Below is a small trained network, with its code and all its weights. Each question gives an input and a class and asks what happens when units are switched off, that is, made to give their printed mean instead of their output.

import numpy as np


def w(rows, s, z=0):
    codes = np.array(rows[::2]) - 128.0
    scale = np.full(codes.shape[1], s)
    scale[-1] = z or s
    return codes * scale


def f(y):
    return y / 2 * (1 + np.tanh(0.7978845608 * (y + 0.044715 * y**3)))


def log_softmax(a):
    a = a - a.max(-1, keepdims=True)
    return a - np.log(np.exp(a).sum(-1, keepdims=True))


def net(x, mask):
    res = np.array(x, float).reshape(1, 8) / 4 @ E
    y = f(res @ A[0][:, :-1].T + A[0][:, -1])
    res = res + np.where(mask, y, B[0][:, -1]) @ B[0][:, :-1]
    return log_softmax(res[-1] @ U[:, :-1].T + U[:, -1])


A, B = {}, {}
E = w([
[145,122,144,121,145,140,130,148,250],'x0',
[157,95,174,181,139,57,113,88,128],'x1',
[127,128,128,128,128,127,130,126,128],'x2',
[129,126,129,129,128,128,129,129,128],'x3',
[171,168,114,154,66,122,192,131,133],'x4',
[127,127,127,127,128,128,128,128,127],'x5',
[128,128,128,128,128,128,127,128,128],'x6',
[129,129,129,129,128,129,127,129,128],'x7',
],0.017)
A[0] = w([
[130,121,133,142,125,108,119,109,109,133],'N1',
[117,134,117,131,116,122,127,115,35,254],'N2',
[147,122,140,125,141,139,125,144,219,171],'N3',
[125,123,133,136,130,118,119,116,117,140],'N4',
[139,133,127,134,122,122,136,127,123,127],'N5',
[163,153,117,151,88,120,179,131,132,178],'N6',
[115,128,125,115,132,133,127,129,126,152],'N7',
[140,117,140,140,138,119,126,127,147,116],'N8',
[160,96,172,194,137,62,112,88,132,183],'N9',
[131,134,124,113,127,143,136,146,146,127],'N10',
[115,141,118,114,123,138,134,137,120,160],'N11',
[118,130,123,127,123,123,130,124,97,188],'N12',
[128,130,127,123,129,129,130,129,130,124],'N13',
[146,114,144,146,138,111,119,119,137,134],'N14',
[88,102,137,107,172,134,72,124,125,245],'N15',
[142,112,146,158,129,94,118,103,123,151],'N16',
[112,137,115,112,121,136,134,133,112,150],'N17',
[144,113,145,148,139,113,120,121,143,121],'N18',
[132,128,129,129,129,126,128,127,129,122],'N19',
[162,153,119,150,90,122,183,130,131,175],'N20',
[106,150,98,78,121,169,140,156,125,241],'N21',
[145,121,141,123,144,137,129,143,249,176],'N22',
],0.017,0.0099)
B[0] = w([
[151,123,144,145,140,140,122,157,118,151],'N1',
[126,116,116,204,129,156,90,95,17,235],'N2',
[124,143,137,42,124,111,152,146,189,223],'N3',
[140,116,136,136,138,130,121,140,115,141],'N4',
[136,137,134,137,115,132,135,122,125,135],'N5',
[149,219,121,143,36,170,177,109,127,202],'N6',
[112,117,114,131,135,125,113,134,133,140],'N7',
[129,126,146,103,118,103,148,105,136,147],'N8',
[185,113,245,132,129,93,155,73,99,229],'N9',
[133,141,113,114,132,147,124,158,153,150],'N10',
[100,133,102,133,121,134,122,120,122,154],'N11',
[125,119,113,165,127,134,104,112,93,165],'N12',
[124,129,127,126,127,129,128,129,132,128],'N13',
[134,122,158,118,124,104,147,96,117,157],'N14',
[106,14,127,117,255,83,77,146,123,213],'N15',
[177,121,187,143,138,123,140,143,117,174],'N16',
[99,123,104,133,119,124,120,108,120,155],'N17',
[131,122,164,113,119,92,151,90,122,156],'N18',
[131,132,130,127,129,125,132,125,129,127],'N19',
[146,207,126,145,47,163,169,113,129,201],'N20',
[38,136,18,132,131,167,91,152,143,219],'N21',
[128,142,140,10,128,115,153,149,205,250],'N22',
],0.011,0.023)
U = w([
[18,40,15,204,215,159,25,141,66,247],'0',
[67,210,16,213,32,212,124,74,64,194],'1',
[51,81,60,44,232,121,76,253,224,186],'2',
[124,229,51,69,56,220,186,229,216,10],'3',
[209,27,205,224,237,82,59,98,41,177],'4',
[251,178,210,252,62,164,171,70,43,123],'5',
[164,40,228,41,222,22,158,99,174,69],'6',
[228,193,219,75,42,82,226,70,186,4],'7',
],0.004,0.0014)

Each question gives the input, the list of numbers given to net, and the class t.
The units are the neurons (one row each of A and B). Each row of codes is followed by its name. A weight is (code - 128) times the scale printed after its matrix; where a second scale follows, it is the last column's (A, B and U).
mask holds one flag per neuron, in row order. A switched-off neuron (its flag False) gives its mean, the last column of its row in B, instead of its output. The means were averaged over made-up inputs and are rounded, as every weight is.
A unit's drop is (log p(t) with every unit on - log p(t) with that unit switched off) / (log p(t) with every unit on - log p(t) with every unit switched off).
The circuit of an input: a set's keep is (log p(t) with only the set's units on - log p(t) with every unit switched off) / (log p(t) with every unit on - log p(t) with every unit switched off). Starting from the 12 units with the biggest drops (on a tie, the unit counted first), units are removed one at a time, each time the one whose removal leaves the highest keep (on an exact tie, the one counted first), for as long as the keep stays at least 0.8.
units of the circuit, in order: the units of the circuit, biggest drop first
most important unit: the unit with the biggest drop
k most important neurons: the k neurons with the biggest drops, biggest first
drop when u is switched off: that unit's drop, to one decimal
input [5,-1,-1,-5,7,7,6,6], class 3: most important unit	N9
input [0,6,-4,-2,1,-1,1,7], class 5: units of the circuit, in order	(N22, N15)
input [-1,3,8,7,0,4,-6,-3], class 4: units of the circuit, in order	(N6, N22)
input [0,-1,7,-5,-5,6,-8,-2], class 0: units of the circuit, in order	(N22, N9)
input [-1,-4,-3,-8,0,7,-5,5], class 0: 2 most important neurons	(N6, N20)
input [0,-4,-1,6,3,-4,-1,7], class 1: 2 most important neurons	(N22, N3)
input [0,1,1,-8,2,-1,-4,-7], class 5: 3 most important neurons	(N22, N21, N3)
input [0,8,-6,-5,-1,-6,-4,0], class 4: 2 most important neurons	(N22, N3)
input [1,0,0,1,7,1,-2,8], class 3: 2 most important neurons	(N9, N2)
input [-6,6,2,5,0,5,-8,0], class 4: 2 most important neurons	(N6, N20)
input [-1,1,-3,-2,4,-5,2,2], class 5: 2 most important neurons	(N21, N22)
input [-8,2,5,-2,-3,7,-6,3], class 4: drop when N21 is switched off	0.1
input [-6,-8,-2,-6,-8,-5,1,-2], class 0: drop when N11 is switched off	0.0
input [-4,0,-1,-5,5,3,-2,2], class 1: most important unit	N9
input [-2,-6,-2,6,1,-5,0,3], class 1: drop when N15 is switched off	1.0
input [0,-5,-1,3,0,-2,3,-5], class 0: drop when N6 is switched off	0.2
